Rows with their classes
[  5 -10   4 -20  10 -19 -49  -4  15  25   5 -27   3 -11 -17   5   8  46
  11  -8  15 -13 -27  17]	GZ
[ 10 -18  15  12  -1 -15 -54  22  20  18  17 -23   2 -14  22 -14   6  18
  26 -28  21  -8 -18  15]	HR
[  3 -20 -10  -9   7 -25 -34   7  11  17  10 -16  -1 -19   4 -16  -9  43
  -7   8   6   2 -15  -2]	GB
[ -1 -30  22  -8  -1 -33 -48  31  10  -4   1 -33  -2 -12   7 -21   2  21
   3   5 -16   4 -17  -4]	GB
[  3 -14   7  -9   2 -21 -50  15  32   8   8 -34   2 -22   6 -15  -2  12
  12 -24  -6  -3 -21  -2]	GZ
[  4 -24  19  19   4 -32 -60  21  18  31  -1 -37 -27  -5  20 -14  17  -9
   8 -22  20  -8 -30  13]	HR
[ -7 -13  -8 -27  -7 -27 -39  23  12  20  22 -34  -7 -17  11  -9  -6  44
   6   8   2 -17  -6   0]	GZ
[-15 -22   9   2   7 -51 -36  28  25  15  41 -23  -3  -6   2 -25  -9  41
  13  -2  17 -15 -20  11]	GB
[  6 -21  24   0   2 -17 -57  38  18  30  -1 -40 -40 -11  29 -18  20   1
  15 -12  -3 -17 -26   7]	GZ
[ -9 -16  21   3   8 -34  -6  28  18  32  15 -29  -3 -10  14 -19   8  12
  13   2   9   2 -23 -20]	GB
[-22 -23  29  12  -6 -24 -58  43   4  17   5 -27  -8  -2   0 -12   5  19
  12 -27   3  -7 -20   4]	HR
[ -2 -36  21   9   6 -48 -56   9  19  28  12 -33  -4 -15  17 -31   8  54
   8 -14  26  -2 -26   7]	GB
[ -7 -23  14  -7 -13 -28 -28  17  20  27   3 -27   2 -17  10  -9  17  34
  26 -20   8  14 -38   8]	GZ
[  3 -25  10 -13   2 -21 -46  30  17  43   1 -28 -15 -12  -6 -16   4  46
  10  -1  -3  -7 -20  -3]	GZ
[-34 -26  -6 -23 -12 -12 -50  28   7  13   8 -27  -5   6   8 -15 -17  36
   8  10   2 -20 -18   2]	GB
[-13 -15  30  16  -7 -24 -33  51   3  22   1 -17   3  -8  34  -9   4 -34
  17 -17   7 -39 -39  13]	HR
[ 11  -6  11  17   0 -24 -43  43  16  19  -1 -26  -2 -14   4 -11  -1  14
  16  10  12 -11 -15  -6]	HR
[ 15 -14   4   0  -4 -24 -46  18  14  -2   3 -27  -9  -8  11   0  17  20
   9 -12   7  -5 -13   0]	GZ
[  2 -19  27 -29   8 -23 -56  26  18  23   0 -34  -4 -10  22  -3  -9  36
  19   3  -2 -19 -37   4]	GZ
[-20 -15  31   9   5 -24 -53  26  59  37   7 -27 -14 -12  13 -18   1   9
   8 -19  15  -7 -40   7]	HR
[-31 -16  23  26  -6  -9 -28  33  16  15   3 -15   8 -25   0 -12  11 -28
   6  -9 -10   4 -14  15]	HR
[-14 -20  44  -2  -2  -9 -54  56  19  16  -1 -10   5 -19   8   4 -11 -11
   8  -9   6 -11 -24   9]	HR
[ -8 -13 -28  -3  -7 -38 -29   8  -1  21   9 -20  -2 -13   8  -7 -13  16
   9  10  26   8  -3  14]	GB
[  6 -20  12 -14   0 -23 -68  26  21  27  12 -25  -4 -21   6  -5   1  55
   7 -10  19 -22 -14   2]	HR
[ -6 -38  20  13   0 -52 -45  13  26  29   7 -24  -5 -19   5 -41   0  29
  13  -2  12   5 -33  16]	GB
[  8 -10   9 -23  10 -19 -33   5   6  37   6 -24  13 -16   0   2  22   6
  12 -31 -34   9 -18  -6]	GZ
[ -7 -17  -3 -18  13 -52 -29  31  19  24   6 -22  -1  -2  16 -32   5  27
  10  -6   5 -23 -21   2]	HR
[-27 -18 101 -14   4 -30 -58  20  17  42   1 -27  11 -18   6  -7   5  21
   1 -11   0   0  -2   4]	HR
[  4 -14  -9 -15  -2 -50 -37  -6  12  25  27 -34  -5  -7  -8 -21  -9  34
 -17 -30  18 -21   0  -1]	GB

Rows, each with its class
[ 21   8  59 -10 -15   2   1  -3  14   6 -15   5 -34 -10   3   4  12   7
  37  -3   4  18  -9 -25]	N
[ -7 -13  41  -9  -5 -16  -4  -1   7  10   4   7   8  32   8   6 -28   4
 -17  -2   7  13   8 -28]	N
[ -1 -11 -28  17   3  18   1  -6 -11  -8  -6  -3  -6  47 -15  -7  18  -4
  -2   6   0  -3  22  33]	K
[ 10  -9 -14   6   2 -16  -3  -1  12 -21  -5  -5  15  49  -4  -3  -7   5
  20  -5  16   5  -7  -4]	K
[ -7  -7  28  -7  -1 -18  -3   2   6   5   6   1   4  13  10   8 -15  -1
  18  -4   1   1  -3 -33]	K
[ -6 -11   8  -6   4  10   2 -13  -3  13 -11   2  11   9  10   7 -14   1
   0   0  -6  -4 -19  -7]	E
[ -5 -21   9  -1   5  -5   0  -6   4 -16  -9  -2  13   9  16   2   5   6
  23   7  -7   3 -12 -12]	E
[  1   7  28   2   7  24   6  -6   1   4  -6   2 -37 -35  -5   2  34  -2
  15   0  -2   5  -6 -13]	N
[ -5   5  -6  14  -9   7   5  -3  -2 -21  -3  -3 -10 -20  -2  -2   6  -4
   6  -2  -2 -11  -3  14]	E
[ 13  -6 -27   2  -2 -30   0  12   1 -13   6  -6  30  51  -5  -3 -19   0
 -19  -4   8  13  13   1]	K
[ 16   8 -16  12 -16  -9  -5 -11  11 -53   9  -3   0  25   2  -1   6  -6
  75   0  -3 -11 -11   6]	K
[ 11  -3  11  14  -1   0  -2  -5   3 -30  21   0  19  45   2   4   3  -1
  47   5 -10   7  12  -3]	K
[ 14  -1  15  -7  -8   6   4  -4   8  16  -4   5   4  30  -4  -2   0   0
  -5   0   6   1   2 -15]	N
[  4 -10  57  -4 -13 -15  -2  -3  13  -3 -12   3  17  22  20   1 -22   1
  44  -1   9  16  -4  -3]	K
[ -3  19  14 -10  12  18   3  -1  -9  11  12   1 -15 -19   0  -5   9  -2
  -1  -2 -14   7   4 -19]	N
[ -3  16  24   0   4  21   2  -4   0   0  -7   1 -30 -69   7  -3  18  -3
  43 -11  -6  -1 -29   0]	N
